lar: [158 121 196 127 144 149]
Litap: [128 174 138 151 133 162]
duri: [160 127 196 121 147 107]
kezi: [135 124 175 178 120 145]
Fas: [127  91 153 155 114 127]
Sunu: [121 158 145 196 149 127]
fep: [128 174 138 151 152 162]
gosa: [152 162 138 174 129 151]
Fidek: [131 180 134 141 137 157]
lilet: [151 152 138 174 162 128]
order: [121 127 145 149 158 196] | Sunu
order: [149 144 127 196 121 158] | lar
order: [120 124 135 175 145 178] | kezi
order: [124 175 178 120 145 135] | kezi
order: [129 151 152 162 138 174] | gosa

kezi: [176 117 176 129 116 129 129 129 129 176 152 129 176 129 176 129 129 176
 129 129 176 176 176 176 176 129]
lilet: [182 123 123 182 181 123 123 182 182 103 166 123 123 182 123 182 182 123
 182 123 123 182 102 123 123 182]
Litap: [134 152 134 170 154 170 170 170 170 135 115 170 134 170 134 170 170 135
 170 170 134 134 135 134 135 170]
duri: [182 103 182 123 102 123 123 123 123 182 166 123 182 123 182 123 123 182
 123 123 182 182 182 182 182 123]
lar: [170 142 170 135 142 135 135 135 135 170 127 135 169 135 170 135 135 170
 135 135 170 170 170 169 170 135]
rufo: [194 133 194 110 132 110 110 110 110 194 137 110 194 110 194 110 110 194
 110 110 194 194 194 194 194 110]
order: [182 123 182 103 182 123 102 123 123 123 123 182 166 123 182 123 182 123
 123 182 123 123 182 182 182 182] | duri
order: [142 135 135 170 135 135 170 135 135 127 169 135 170 170 170 142 170 170
 135 135 169 170 135 135 135 170] | lar

rufo: [130  87 128  90]
fep: [128 128  87  90]
kezi: [128  87  90 129]
lilet: [172  95 165 125]
order: [ 87  90 128 130] | rufo
order: [ 90 128 128  87] | fep
order: [129  90  87 128] | kezi

rufo: [171 115 135 114 136 127 117 145 132 163]
Litap: [165 122 155 134 136 125 103 159 143 117]
kezi: [179 117 186 126 123 126 124 146 119 143]
gosa: [107 145 159 106 151 128 128 138 135 130]
Fidek: [134 112 142 132 140 122 118 125 124  82]
lar: [ 82 134 122 140 112 124 118 132 125 143]
lilet: [135 159 106 130 145 128 137 128 151 107]
Fas: [159 138 128 135 145 151 106 127 107 130]
order: [106 107 128 128 130 135 138 145 151 159] | gosa
order: [ 82 124 125 118 122 140 132 142 112 134] | Fidek
order: [106 107 128 128 130 135 137 145 151 159] | lilet
order: [123 126 124 146 119 143 179 117 186 126] | kezi

Fas: [ 89 165 165 167 166]
kezi: [145 145  80 145 111]
Vov: [165  90 166 167 165]
duri: [ 57  57 123  57 199]
Sunu: [166 166 165 166  90]
order: [ 89 165 165 166 167] | Fas
order: [ 90 165 166 166 166] | Sunu
order: [166 167 165 165  89] | Fas
order: [ 90 166 167 165 165] | Vov
order: [165 166  90 166 166] | Sunu

kezi: [105 124 141  96 107]
lilet: [ 86  97 142  89 109]
Vov: [113 119 128 125 109]
lar: [125 121 142 111 103]
Fas: [111 125 142 122 103]
rufo: [119 125 127 109 113]
Litap: [122 114 131 128 117]
duri: [104 125 141  98 110]
fep: [ 86  97 127 129 114]
order: [103 111 122 125 142] | Fas
order: [109 113 119 125 127] | rufo
order: [113 119 125 127 109] | rufo
order: [109  89 142  97  86] | lilet
order: [ 86  89  97 109 142] | lilet
order: [103 111 121 125 142] | lar

Fas: [ 51  62  78 109]
Litap: [ 82  78  93 120]
lilet: [142 149 147 184]
rufo: [149 145 101 107]
Vov: [158 170 157 123]
lar: [101 106 145 149]
order: [145 149 106 101] | lar
order: [145 149 101 106] | lar

rufo: [133 145 128 135]
fep: [145 133 151 189]
gosa: [153 157 143 192]
Fas: [155 160 136 198]
Fidek: [152 136 144 195]
duri: [144 160 126 151]
Sunu: [140 144 140 160]
lilet: [153 143 144 197]
Litap: [152 195 143 136]
lar: [145 158 151 181]
order: [153 197 143 144] | lilet
order: [136 144 152 195] | Fidek
order: [143 144 153 197] | lilet

Fas: [115  81 198 116]
kezi: [ 98 145  66 168]
Sunu: [112  87 193 123]
Fidek: [169  98 145  66]
gosa: [ 79 151 101 196]
Vov: [195 117 166 155]
lar: [150  93  72  90]
fep: [117 166 194 155]
order: [117 195 155 166] | Vov
order: [145  66 169  98] | Fidek
order: [155 117 166 194] | fep
order: [117 155 166 195] | Vov

